Here are made-up nodes, facts about them, and rows of numbers that follow some of those facts. Name the node behind each unnamed row.

Named rows:
j_788: [ 0  2 -1  3  1  1 -5 -4 -2  2  0  2  2 -2 -1  1  4  5  2  0  2  3 -4  2
 -1 -4  0  1 -4 -2 -4 -3  3  4 -1  3 -4  1 -3  1  0  0  4  1  1  1  5  4
  8 -4 -2  1]
j_600: [ 2  3 -2  5 -1  1 -5 -5 -2  2  1  2  1  0 -2  2  5  5  1 -1  3  4 -4  1
  0 -2  1  1 -4 -3 -3 -3  3  4 -2  2 -4  2 -5  1 -1  1  6  2  1  2  6  3
 10 -3 -3  0]
j_832: [ 4  2  3  1 -4  8 -5 -6  8 -4  2  2  0 -1 -2 -3 -1  3  2  1  0  4 -7 -3
  3 -1  4  5  0  0  5 -8 -3  2  1 -2  5  4  1  0 -4 -6  5  2 -2  4  1 -2
  2  0  1 -7]
j_207: [-1  0  5 -2 -5  5 -2 -1  6 -4  4  0  0 -5 -4 -1  1  4  2  2 -1  2 -6 -2
  2  1  5  3  0 -2  5 -7 -2  4 -1 -1  4 -1  1  0 -4 -3  6 -1  1  6  1  0
  3 -3  1 -5]
j_201: [ 3  2  0  4  4  2 -4 -6  2  1 -3  3  3  0  2  1  4  3  4  1  4  5 -5  1
  2 -6 -3  5 -5 -2 -5 -3  0 -1  4  0  1  6 -5  0  1 -3  0  5 -1 -3  4  2
  3  1 -2 -1]
j_216: [ 4  2 -1  1  1  1 -3 -1  4 -2 -2  3  4 -4  5  4  4 -2  4  1  1  6 -3  4
  6 -7 -2  8 -7 -5 -3  2  1 -2  1  1  4  8 -5  0 -2 -2  3  6 -2 -2  7  0
  2  1  0  2]
j_828: [-3  0  2  4  0  2 -2 -2 -1  3 -1  3  4  0 -2  5  7  5  2  2  1  2 -2  1
  2 -1 -2  3 -6 -3 -3 -5  4  3 -2  2 -4 -3 -4  0 -2 -1  3  4  3  1  7  4
  7 -2 -3  4]
j_35: [-10  -3  -3   4  -5  13   3  -1  -1   2  -6  14   7   9  -1  10  10   0
  -7  -7  -6   1   1   1   0  14  -7   0  -3   4  -2  -6  -5   0  -7   3
   0  -2  -6  -4  -4  -1   4  13   3   0  17  10   3  -1   3  13]
j_117: [-14  18  13   2  19  11 -34   2 -11  -6   5  11   7 -28   4   4  20   9
  -2 -26  -6  16  -8 -11   8   2   9   6   8   3  -5  -4  16  11   8 -26
   2  -2 -25  -4  12  11  -2  10   0   4  13 -14  -1  28  10   2]
j_740: [  0   0   6  -2  -7   3  -1  -1   7  -2   3  -2   0  -6   0  -2   1   3
   1   0   1   2 -10  -3   2   1   4   0   2  -1   3  -6  -3   4  -1   0
   3  -2   3   0  -1  -4   4   2   1   6   2   1  -1  -5   2  -5]
j_402: [  4   3  -1   2   1  -2   1   1   6   3  -3  -2   1  -2   8  -3  -2   4
   0  -6   3   6  -9 -10   5   1  -2  -1  -4   0  -2   0  -8  -2   3  -2
   3  -1  -1   1  -3   0  -1   2  -4  -3  -3   0  -7   5  -1  -6]
j_627: [ 1 13 -3 -3  9  6 -8  1 -8  5  5  1  7  2  8 -5 -1  2  0 -2  1  4  5 -1
 -2 -5 -3  2 -6  6  0 -2  4 -1 -5  2 -3  9  0  1  0 -8  4  7  1  3  3 -1
 -1 -8  1  1]
j_857: [ -6  -1  -1   1  -1  -3   2   7   0   4   3   0   3  -5  -2   0   0   5
  -1  -6  -2   2  -3  -5   1   5   1  -4  -7  -1   3  -3   0   6  -4   2
  -1 -10   1   4  -9   7  10  -5   0   1  -2   3   4   0  -1  -2]
j_498: [  5   8  -2  20   3  -8   1 -11  -9   3  18 -10  10   1  -9  -7   1   8
  -2 -15 -11   4 -11  10  12   4 -15  11  -3  -3   7   5   5  -5   0  -8
   9   5   1  15  -8  -3   0  13   5 -11  29  -1   3  -7   1 -19]
j_82: [ -4   3  -1  14  -1 -11   7   2  -8   6  19 -11   9  -3 -11  -8  -3  10
  -6 -15 -14   1  -7   1   9  11 -10   1  -6  -3  11   2   4   1  -5  -5
   6 -10   6  16 -16   6   9   2   6  -8  16  -1   5  -5   1 -17]
j_315: [  2   8  -1  10   5  -2  -2  -6  -7   4  11  -4   8   2  -3  -5   1   6
   0  -8  -6   4  -5   6   7   0 -10   7  -4   0   3   2   4  -3  -2  -4
   4   5   0   8  -4  -4   2  10   3  -5  17  -1   2  -7   1 -10]
j_30: [-1  2  6 -2 -5  4 -2 -1  5 -1  4 -1  1 -3 -3 -4 -1  5  1  3  0  1 -7 -4
  2  1  5  1  1 -1  5 -9 -1  4 -1 -1  1 -2  3  0 -2 -6  5  1  2  6  2 -1
  1 -5  1 -5]

Some facts about the nodes:
j_100 ξ:j_65 δ:744
j_114 δ:836
j_117 ξ:j_218 δ:744
j_136 ξ:j_876 δ:147
j_159 ξ:j_114 j_295 δ:744
j_16 ξ:j_633 j_483 δ:744
j_18 ξ:j_76 j_873 δ:744
j_183 δ:744
j_194 ξ:j_636 j_342 δ:744
j_201 ξ:j_243 δ:744
j_206 ξ:j_136 δ:147
j_207 ξ:j_332 j_868 δ:147
j_216 ξ:j_439 δ:744
j_218 δ:836
j_228 ξ:j_623 j_758 δ:744
j_243 ξ:j_876 j_868 δ:836
j_253 ξ:j_943 δ:744
j_259 ξ:j_275 δ:147
j_262 ξ:j_136 δ:744
j_265 ξ:j_652 δ:744
j_275 ξ:j_207 j_943 j_100 δ:147
j_291 ξ:j_114 δ:147
j_295 δ:836
j_3 ξ:j_946 j_30 j_924 δ:836
j_30 ξ:j_946 δ:147
j_315 ξ:j_82 j_159 δ:744
j_332 δ:147
j_339 ξ:j_65 δ:744
j_342 ξ:j_18 j_183 δ:836
j_35 ξ:j_362 δ:744
j_362 δ:836
j_366 ξ:j_946 j_78 j_600 δ:147
j_378 ξ:j_65 j_464 δ:836
j_380 δ:147
j_384 ξ:j_685 δ:744
j_402 ξ:j_740 δ:836
j_411 ξ:j_194 j_677 j_339 δ:147
j_435 ξ:j_636 j_873 δ:744
j_439 ξ:j_868 j_943 δ:147
j_457 δ:836
j_463 ξ:j_946 j_76 j_339 j_159 δ:744
j_464 δ:836
j_465 ξ:j_439 δ:836
j_483 ξ:j_65 j_159 δ:744
j_498 ξ:j_82 δ:744
j_537 ξ:j_896 δ:836
j_54 δ:744
j_58 ξ:j_652 j_295 δ:147
j_587 ξ:j_868 j_439 δ:744
j_595 ξ:j_924 j_378 δ:744
j_596 ξ:j_366 δ:836
j_597 ξ:j_18 j_483 δ:147
j_600 ξ:j_983 j_788 δ:744
j_619 ξ:j_465 j_380 δ:836
j_623 ξ:j_16 j_587 j_828 j_362 δ:836
j_627 ξ:j_464 j_291 δ:744
j_633 δ:147
j_636 ξ:j_100 δ:836
j_65 ξ:j_332 δ:744
j_652 ξ:j_54 j_65 j_756 j_983 j_78 j_943 δ:744
j_658 ξ:j_857 δ:147
j_677 δ:147
j_685 ξ:j_35 δ:744
j_740 ξ:j_868 j_339 δ:147
j_753 ξ:j_924 j_183 δ:147
j_756 ξ:j_876 j_873 δ:836
j_758 ξ:j_600 j_828 δ:147
j_76 ξ:j_464 δ:836
j_78 ξ:j_876 δ:147
j_784 δ:744
j_788 ξ:j_378 j_869 δ:744
j_795 δ:836
j_82 δ:836
j_828 ξ:j_753 δ:744
j_832 ξ:j_78 j_207 j_600 δ:147
j_857 δ:836
j_859 ξ:j_943 δ:744
j_868 ξ:j_332 δ:147
j_869 ξ:j_65 j_944 δ:147
j_873 ξ:j_65 δ:147
j_876 ξ:j_65 j_332 j_869 δ:147
j_896 ξ:j_207 j_243 j_100 δ:744
j_902 ξ:j_99 δ:836
j_924 ξ:j_873 δ:744
j_943 ξ:j_65 δ:147
j_944 ξ:j_873 δ:744
j_946 ξ:j_378 j_100 δ:744
j_948 ξ:j_253 j_587 j_439 δ:744
j_95 ξ:j_876 j_788 j_600 δ:836
j_951 ξ:j_652 δ:836
j_967 ξ:j_600 j_457 δ:744
j_973 ξ:j_114 δ:744
j_983 ξ:j_78 j_207 δ:836
j_99 ξ:j_943 δ:744

Name these rows:
No name comes twice in this set of rows, the named rows included.
[-1  0  0  2  0  0 -2 -1 -1  1  0  2  3 -3  0  5  5  2  3  1  0  3 -3  3
  2 -2 -2  4 -6 -4 -3 -1  3  2 -1  3  0  1 -4  0 -2  0  4  3  1  0  8  3
  6 -1  0  3] : j_587
[-10  -6  -3  -1  17   8  -7 -11   4  -3  -1   6  10  -2  -9  -3  -1   6
   1 -12  -1   9 -17   6 -18  -7  -5   6  -9   5  -9  -8   0   5   7   9
   6  16   1   3   3   5   3   1  -5 -11  -3   8   4  -7  -1  -5] : j_262
[ 2  4 -2  3  3  1 -1  0  5  4 -1  0  2  1  4 -5 -3  4  0 -4  2  4 -5 -9
  5  1 -1  0 -7  0  0 -3 -4  0  2 -3  1 -2  0  2 -6 -2  2  1 -4 -2 -4 -1
 -3  6 -3 -4] : j_3
[ -6   0  -1   2  -2   2   3   5   4   4  -1   3   4   1  -1   2   1   4
  -1  -2  -3   1  -1  -7   4   5  -2   1  -9  -2   2  -6  -2   2  -1  -1
   0  -8  -1   2 -10   2   8  -1  -1  -2   0   2   3   7  -2   1] : j_623
[-12  -7   2  -5  11  13  -6 -10  12  -8   1   6   9  -4 -11  -7  -5   5
  -2 -10  -4   8 -20   2 -17  -3   1   6  -5   6   0 -14  -3   7   7   6
  12  14   6   3   0   1   6  -1  -7  -6  -7   5   0  -7   2 -12] : j_206
[  3   2   6  -3  -5   2   1  -3   7  -2   3  -3  -1  -6   4  -6  -1   5
   0  -4   4   4 -13  -6   1   3   4  -4   6   3   3  -3  -8   2   0   0
   4  -1   2   0   4  -7  -2   5   0   6   2   1  -8  -8   3  -6] : j_411
[ -1   1  -8  -6  -3  -5   1  16  17   0   2  -1   2 -14  10   0  -3 -17
  -7  -4  -2  11 -10   0  11  -6   2   6 -14 -12   1   7  -2   3  -1   8
   7  12   1   4  -9  11  16  11  -7  -5   6  -6  -9   7  -3   3] : j_619
[ 1  5  4 -2 -2  7 -4 -3  6 -4  5  0  3 -2 -1 -4 -2  3  2  2 -2  2 -4 -2
  3 -1  2  6 -1  1  7 -7 -2  1  1 -3  5  3  2  2 -5 -8  4  1 -1  4  2 -2
  0 -2  2 -8] : j_58
[-2  0  5 -4 -7  6 -1  2  9 -6  4  1  2 -8 -1  1  1 -1  1  4 -2  2 -6  1
  4  0  5  5 -3 -3  6 -4  0  4 -2  1  6  1  2  0 -5 -2  8  0  0  4  4 -1
  1 -2  3 -3] : j_439
[-11  -7   4  -5   6  10  -4  -6   9  -6   2   3   6  -6 -11  -4  -2   6
  -1  -7  -4   5 -16   1 -13  -1   3   4  -4   4   1 -14  -2   8   3   6
   8   6   5   2  -2   2   8  -3  -2  -3  -4   5   3  -8   1  -9] : j_136
[ -2  -4   9  -5 -11  -6   5   3   2   0   6  -8  -3 -14   0  -4   2   8
  -1  -7   5   2 -15  -5  -5   8   6 -14  10   4   2  -2  -6   8  -7   6
  -1 -11   4   1   6   1   0   1   6  11   2   7  -7 -16   5  -3] : j_677
[ 0  4  5 -2 -1  7 -2 -2  7 -1  4  0  3 -1  0 -4 -1  4  1  1 -1  2 -7 -3
  3  0  2  4  0  1  6 -8 -2  1  0 -4  4  1  3  0 -2 -9  2  4 -1  5  2 -2
 -2 -3  1 -6] : j_597
[ 0  2  3 -1 -3  8 -3 -3  7 -4  3  2  2 -2  0 -3 -2  2  0  0 -1  4 -7 -3
  3  1  2  4 -1  1  5 -7 -3  2  1 -3  6  3  1  0 -2 -7  4  3 -1  4  3 -2
 -2 -2  3 -6] : j_658

The same nodes again, as new rows of numbers:
Known rows:
j_411: [ 1  5  6  1 -3  2 -3  2 13  7  0 -3  3]
j_868: [-13  10  10  36   4   5   2  23 -14   8  -9   5  11]
j_658: [  9   4  12 -15 -14  16   7  -1   4   7  -7  -8  -1]
j_740: [-9 11 11 25  3  4  4 20  1  6 -2  6  3]
j_30: [ 15  12  11  11  -8   6  10   9   5  -3 -11  -4  -6]
j_873: [ 13   6   4   5  -2   6  -2   1  -1  11 -17  -8   8]
j_832: [  5   7   4   4  -8 -11  10 -10  -4  18  -3   3   0]
j_262: [  3  -9 -11 -15   9  -4  -3  -6   6  18   2  13   2]
j_228: [  2   1  -5  -8   2  -3  -2 -15   4  -1   7  -3   0]
j_65: [ -2  -2  -6   4   8   5  -1  11  -5  -2 -10   3   3]
j_924: [ 17  -2  -7  -6   4  11   1   3   6 -10  -8  -5  -7]
j_463: [  6  -4  -7 -32   1  -8  -2 -19  12  -2   2   2  -3]
j_828: [ 6  0 -8 -9  7  5 -5 -9  2 -3 -4 -8  1]
j_457: [  4   0   1  14  -8  -2   3   2  -7  -3   7   3 -12]
j_218: [  3 -12   0 -18 -11  11  -4   2   1  -6   9  -7  -4]
j_95: [  6  -9  -8  -1  -5 -18   1 -13   4   8  14   7  -8]
j_114: [ -3  -2   0 -27  -2  -6  -5 -12   3 -12   0  -7  -2]

Name these rows:
No name comes twice in this set of rows, the named rows included.
[  5 -11 -11 -17   5   4 -11  -3  15  -1   1  -4   3] : j_194
[-26  -1   5  31  -6   3  -5  18 -13 -12  22   2   1] : j_465
[10 16 13 18 -4 12  6 10  7 -6 -4 -2 -8] : j_753
[  0  -4 -11 -20   3   0  -2 -11 -11   7 -11  -2   7] : j_54
[-10   5   4  28   2   6  -4  16  -1 -16  17   2  -6] : j_362
[  9  14  12 -20  -4   3   8 -16   4  -1 -14  -7   1] : j_291
[ 11 -13  -3 -33  -7  17   3  -8   6  -4   1  -3  -6] : j_117
[-19 -10  -3   3  -9  -9  -5  -6  -9  -4  14  -2   1] : j_902
[  0 -11  -7   1   1  -6 -12   2   7  -3   9  -3   1] : j_636

